Below is a small trained network, with its code and all its weights. Each question gives an input and a target symbol and asks what happens when units are switched off, that is, made to give their printed mean instead of their output.

import numpy as np


def w(rows, s, z=0):
    codes = np.array(rows[::2]) - 128.0
    scale = np.full(codes.shape[1], s)
    scale[-1] = z or s
    return codes * scale


def f(y):
    return np.maximum(y, 0)


def softmax(a):
    e = np.exp(a - a.max(-1, keepdims=True))
    return e / e.sum(-1, keepdims=True)


def log_softmax(a):
    a = a - a.max(-1, keepdims=True)
    return a - np.log(np.exp(a).sum(-1, keepdims=True))


def net(x, mask):
    ids = ['βδηθφψω'.index(c) for c in x.split()]
    T = len(ids)
    res = E[ids] + P[:T]
    u = 0
    for l in range(2):
        r = res
        for j in range(2):
            rows = slice(2 * j, 2 * j + 2)
            q, k, v = (r @ M[l][rows].T for M in (Q, K, V))
            z = softmax(np.where(np.tri(T) > 0, q @ k.T / 2**0.5, -1e9)) @ v
            o = O[l][rows]
            res = res + np.where(mask[u + j], z, o[:, -1]) @ o[:, :-1]
        u += 2
        y = f(res @ A[l][:, :-1].T + A[l][:, -1])
        res = res + np.where(mask[u : u + 12], y, B[l][:, -1]) @ B[l][:, :-1]
        u += 12
    return log_softmax(res[-1] @ U[:, :-1].T + U[:, -1])


Q, K, V, O, A, B = {}, {}, {}, {}, {}, {}
E = w([
[99,163,142,137,128,90,138],'β',
[167,144,86,117,141,159,61],'δ',
[106,148,69,138,165,129,103],'η',
[150,127,120,102,144,154,6],'θ',
[122,130,147,77,129,88,149],'φ',
[73,173,98,129,178,195,150],'ψ',
[103,112,112,74,154,113,83],'ω',
],0.026)
P = w([
[97,112,2,72,72,43,142],'0',
[109,107,83,121,187,23,125],'1',
[114,108,112,126,195,53,119],'2',
[122,112,135,129,214,70,126],'3',
[131,108,163,138,220,79,122],'4',
[133,113,170,144,231,97,131],'5',
[135,116,191,138,225,109,124],'6',
[127,107,204,142,217,118,103],'7',
[135,125,215,138,218,128,109],'8',
[132,125,225,142,218,142,111],'9',
[127,134,227,128,203,162,95],'10',
[126,133,243,131,204,159,97],'11',
[119,130,245,134,196,175,92],'12',
],0.0059)
Q[0] = w([
[150,26,165,37,100,164,163],'0.h1',
[117,119,198,187,10,100,197],'0.h1',
[213,98,135,130,122,133,106],'0.h2',
[134,81,216,151,82,188,165],'0.h2',
],0.011)
K[0] = w([
[172,36,149,2,173,132,188],'0.h1',
[157,202,205,173,78,82,148],'0.h1',
[170,94,115,94,105,110,122],'0.h2',
[122,169,215,121,164,175,134],'0.h2',
],0.0098)
V[0] = w([
[117,133,156,83,113,70,182],'0.h1',
[124,130,153,182,112,56,113],'0.h1',
[61,254,132,157,178,156,106],'0.h2',
[103,226,106,120,71,146,159],'0.h2',
],0.0087)
O[0] = w([
[133,254,206,168,180,190,134,18],'0.h1',
[112,166,112,75,244,172,107,55],'0.h1',
[178,97,209,151,182,77,156,255],'0.h2',
[170,108,189,99,70,118,164,97],'0.h2',
],0.0076,0.0057)
A[0] = w([
[157,122,102,120,158,126,105,123],'0.n1',
[132,162,128,106,85,137,164,130],'0.n2',
[80,102,124,92,124,84,110,143],'0.n3',
[249,179,133,168,52,250,160,10],'0.n4',
[196,104,93,64,109,229,203,2],'0.n5',
[104,128,138,148,103,79,129,130],'0.n6',
[139,171,167,133,140,172,113,66],'0.n7',
[133,107,95,136,112,151,161,146],'0.n8',
[161,142,131,158,147,196,89,138],'0.n9',
[58,148,96,152,127,166,159,125],'0.n10',
[120,134,130,140,191,123,137,139],'0.n11',
[165,125,143,128,159,163,112,113],'0.n12',
],0.018)
B[0] = w([
[117,148,156,129,130,127,117,255],'0.n1',
[169,157,125,119,140,146,130,132],'0.n2',
[144,143,110,139,128,134,173,247],'0.n3',
[228,238,23,201,96,232,252,128],'0.n4',
[172,89,178,40,33,177,35,128],'0.n5',
[152,134,94,101,129,122,162,150],'0.n6',
[141,201,84,171,70,157,147,130],'0.n7',
[150,126,151,114,100,120,123,150],'0.n8',
[139,112,124,116,137,87,136,219],'0.n9',
[180,142,95,117,115,95,166,140],'0.n10',
[109,93,149,113,108,130,118,214],'0.n11',
[132,154,91,150,98,143,158,176],'0.n12',
],0.02,0.0097)
Q[1] = w([
[39,121,108,112,120,139,188],'1.h1',
[36,176,135,241,184,254,155],'1.h1',
[109,193,136,124,69,108,153],'1.h2',
[66,155,164,201,123,149,199],'1.h2',
],0.014)
K[1] = w([
[21,83,175,244,176,152,147],'1.h1',
[52,128,232,170,154,151,67],'1.h1',
[104,193,196,123,128,101,152],'1.h2',
[156,23,179,139,201,198,88],'1.h2',
],0.011)
V[1] = w([
[42,132,124,152,186,170,57],'1.h1',
[125,108,182,193,156,101,193],'1.h1',
[112,146,219,71,134,88,85],'1.h2',
[107,2,157,117,99,109,118],'1.h2',
],0.0097)
O[1] = w([
[174,193,86,29,100,103,75,7],'1.h1',
[156,200,98,254,156,134,130,114],'1.h1',
[65,172,25,157,194,129,184,121],'1.h2',
[140,170,101,73,194,189,152,115],'1.h2',
],0.0093,0.015)
A[1] = w([
[196,148,100,26,154,114,39,70],'1.n1',
[124,143,93,209,181,131,175,60],'1.n2',
[138,130,141,64,68,97,1,33],'1.n3',
[154,164,168,135,93,80,29,219],'1.n4',
[119,121,134,94,124,13,221,47],'1.n5',
[105,143,84,36,156,180,226,126],'1.n6',
[111,125,185,113,103,153,44,35],'1.n7',
[219,157,82,75,120,106,95,148],'1.n8',
[86,82,133,138,67,126,84,165],'1.n9',
[79,146,114,190,122,105,61,21],'1.n10',
[191,63,93,148,141,60,215,89],'1.n11',
[57,110,152,122,229,75,110,254],'1.n12',
],0.0095,0.0073)
B[1] = w([
[195,75,85,191,163,150,210,137],'1.n1',
[136,89,145,94,179,130,93,203],'1.n2',
[143,86,194,73,172,82,127,155],'1.n3',
[87,140,44,153,190,73,194,175],'1.n4',
[125,50,27,113,188,164,60,190],'1.n5',
[125,130,140,206,153,71,105,168],'1.n6',
[108,246,128,53,254,62,34,137],'1.n7',
[131,60,152,174,161,181,155,137],'1.n8',
[137,167,161,145,112,81,161,186],'1.n9',
[86,26,124,146,76,116,80,140],'1.n10',
[66,199,93,73,162,162,92,246],'1.n11',
[150,140,169,114,51,181,172,250],'1.n12',
],0.0098,0.016)
U = w([
[101,156,24,96,147,146,90,164],'β',
[81,125,240,68,48,145,189,180],'δ',
[192,199,162,205,86,122,196,244],'η',
[193,68,108,149,121,121,145,58],'θ',
[86,90,128,152,96,114,149,2],'φ',
[193,92,153,173,121,137,2,166],'ψ',
[113,141,153,120,138,101,92,53],'ω',
],0.0069,0.0077)

Each question gives the input, a string of symbols that net reads in full, and the target symbol t.
The units are the heads (2 rows each of Q, K, V and O) and the neurons (one row each of A and B). Each row of codes is followed by its name. A weight is (code - 128) times the scale printed after its matrix; where a second scale follows, it is the last column's (O, A, B and U).
mask holds one flag per unit, layer by layer, with each layer's heads first. A switched-off unit (its flag False) gives its mean, the last column of its rows in O or B, instead of its output. The means were averaged over made-up inputs and are rounded, as every weight is.
A unit's drop is (log p(t) with every unit on - log p(t) with that unit switched off) / (log p(t) with every unit on - log p(t) with every unit switched off).
The circuit of an input: a set's keep is (log p(t) with only the set's units on - log p(t) with every unit switched off) / (log p(t) with every unit on - log p(t) with every unit switched off). Starting from the 12 units with the biggest drops (on a tie, the unit counted first), units are removed one at a time, each time the one whose removal leaves the highest keep (on an exact tie, the one counted first), for as long as the keep stays at least 0.8.
circuit, biggest first: the units of the circuit, biggest drop first
k most important neurons: the k neurons with the biggest drops, biggest first
k most important neurons of layer l: the k neurons of layer l with the biggest drops, biggest first
input δ φ ψ φ θ θ η φ φ η δ φ, target η: circuit, biggest first	(0.h1, 0.n7)
input θ δ θ, target θ: circuit, biggest first	(1.h1, 0.h2, 1.n1, 1.n11)
input β φ δ θ δ δ ψ, target β: 2 most important neurons of layer 1	(1.n11, 1.n5)
input θ δ ψ β, target β: 3 most important neurons	(0.n6, 1.n5, 1.n11)
input η θ β φ δ ω δ δ θ δ η θ θ, target η: circuit, biggest first	(0.n12, 1.n5, 1.n2)
input ω δ δ β θ, target ω: 2 most important neurons of layer 1	(1.n7, 1.n4)
input φ ω η δ φ η δ ψ, target β: 2 most important neurons	(0.n10, 1.n5)
input ψ θ ω, target β: 2 most important neurons of layer 1	(1.n11, 1.n5)
input ψ δ δ, target ψ: 4 most important neurons	(0.n6, 0.n1, 0.n2, 1.n2)
input δ ψ η ψ δ ψ δ δ δ η, target δ: most important neuron	(0.n12)
input ψ θ ψ δ δ, target ψ: 4 most important neurons of layer 1	(1.n2, 1.n10, 1.n4, 1.n9)
input θ δ φ θ θ φ δ φ δ θ φ, target η: 3 most important neurons	(0.n9, 1.n11, 0.n7)
input ω ω ω δ φ ω φ θ β θ θ, target ω: 3 most important neurons of layer 0	(0.n9, 0.n3, 0.n11)
input β δ η δ ψ δ ψ δ δ θ ψ θ, target β: 3 most important neurons	(0.n9, 0.n12, 0.n3)
input φ ψ δ δ η δ θ δ φ δ δ δ δ, target φ: 2 most important neurons of layer 0	(0.n2, 0.n9)
input θ ψ δ β η θ, target θ: 2 most important neurons of layer 0	(0.n9, 0.n3)
input φ η δ θ, target φ: 2 most important neurons	(0.n2, 0.n1)
input θ φ φ δ δ θ δ ω δ, target θ: 4 most important neurons	(0.n3, 1.n1, 0.n9, 0.n11)
input β η ψ δ δ θ, target β: circuit, biggest first	(0.h1, 0.h2, 0.n11, 1.h2)
input ψ θ δ η β η θ φ ψ ω, target β: circuit, biggest first	(0.n3, 1.n5)
input ψ φ δ β δ δ ω ψ δ ω φ θ ω, target η: 3 most important neurons of layer 0	(0.n9, 0.n3, 0.n10)
input ω δ δ δ δ ψ η ψ ψ φ, target β: 4 most important neurons	(1.n5, 0.n6, 1.n11, 0.n3)
input θ φ δ η θ ψ δ, target θ: 4 most important neurons	(0.n3, 0.n11, 1.n1, 0.n9)
input δ ψ ω δ η δ δ δ ψ β ω δ ψ, target η: 4 most important neurons	(0.n9, 1.n5, 1.n6, 1.n11)
input δ ω ψ ω β ψ δ β φ ω, target η: 4 most important neurons	(0.n9, 0.n3, 1.n5, 1.n11)
input η δ δ ω η δ φ ψ θ δ, target η: 4 most important neurons	(0.n3, 1.n5, 0.n12, 0.n6)
input θ δ δ δ δ ω δ η θ δ φ, target β: 2 most important neurons of layer 0	(0.n1, 0.n6)
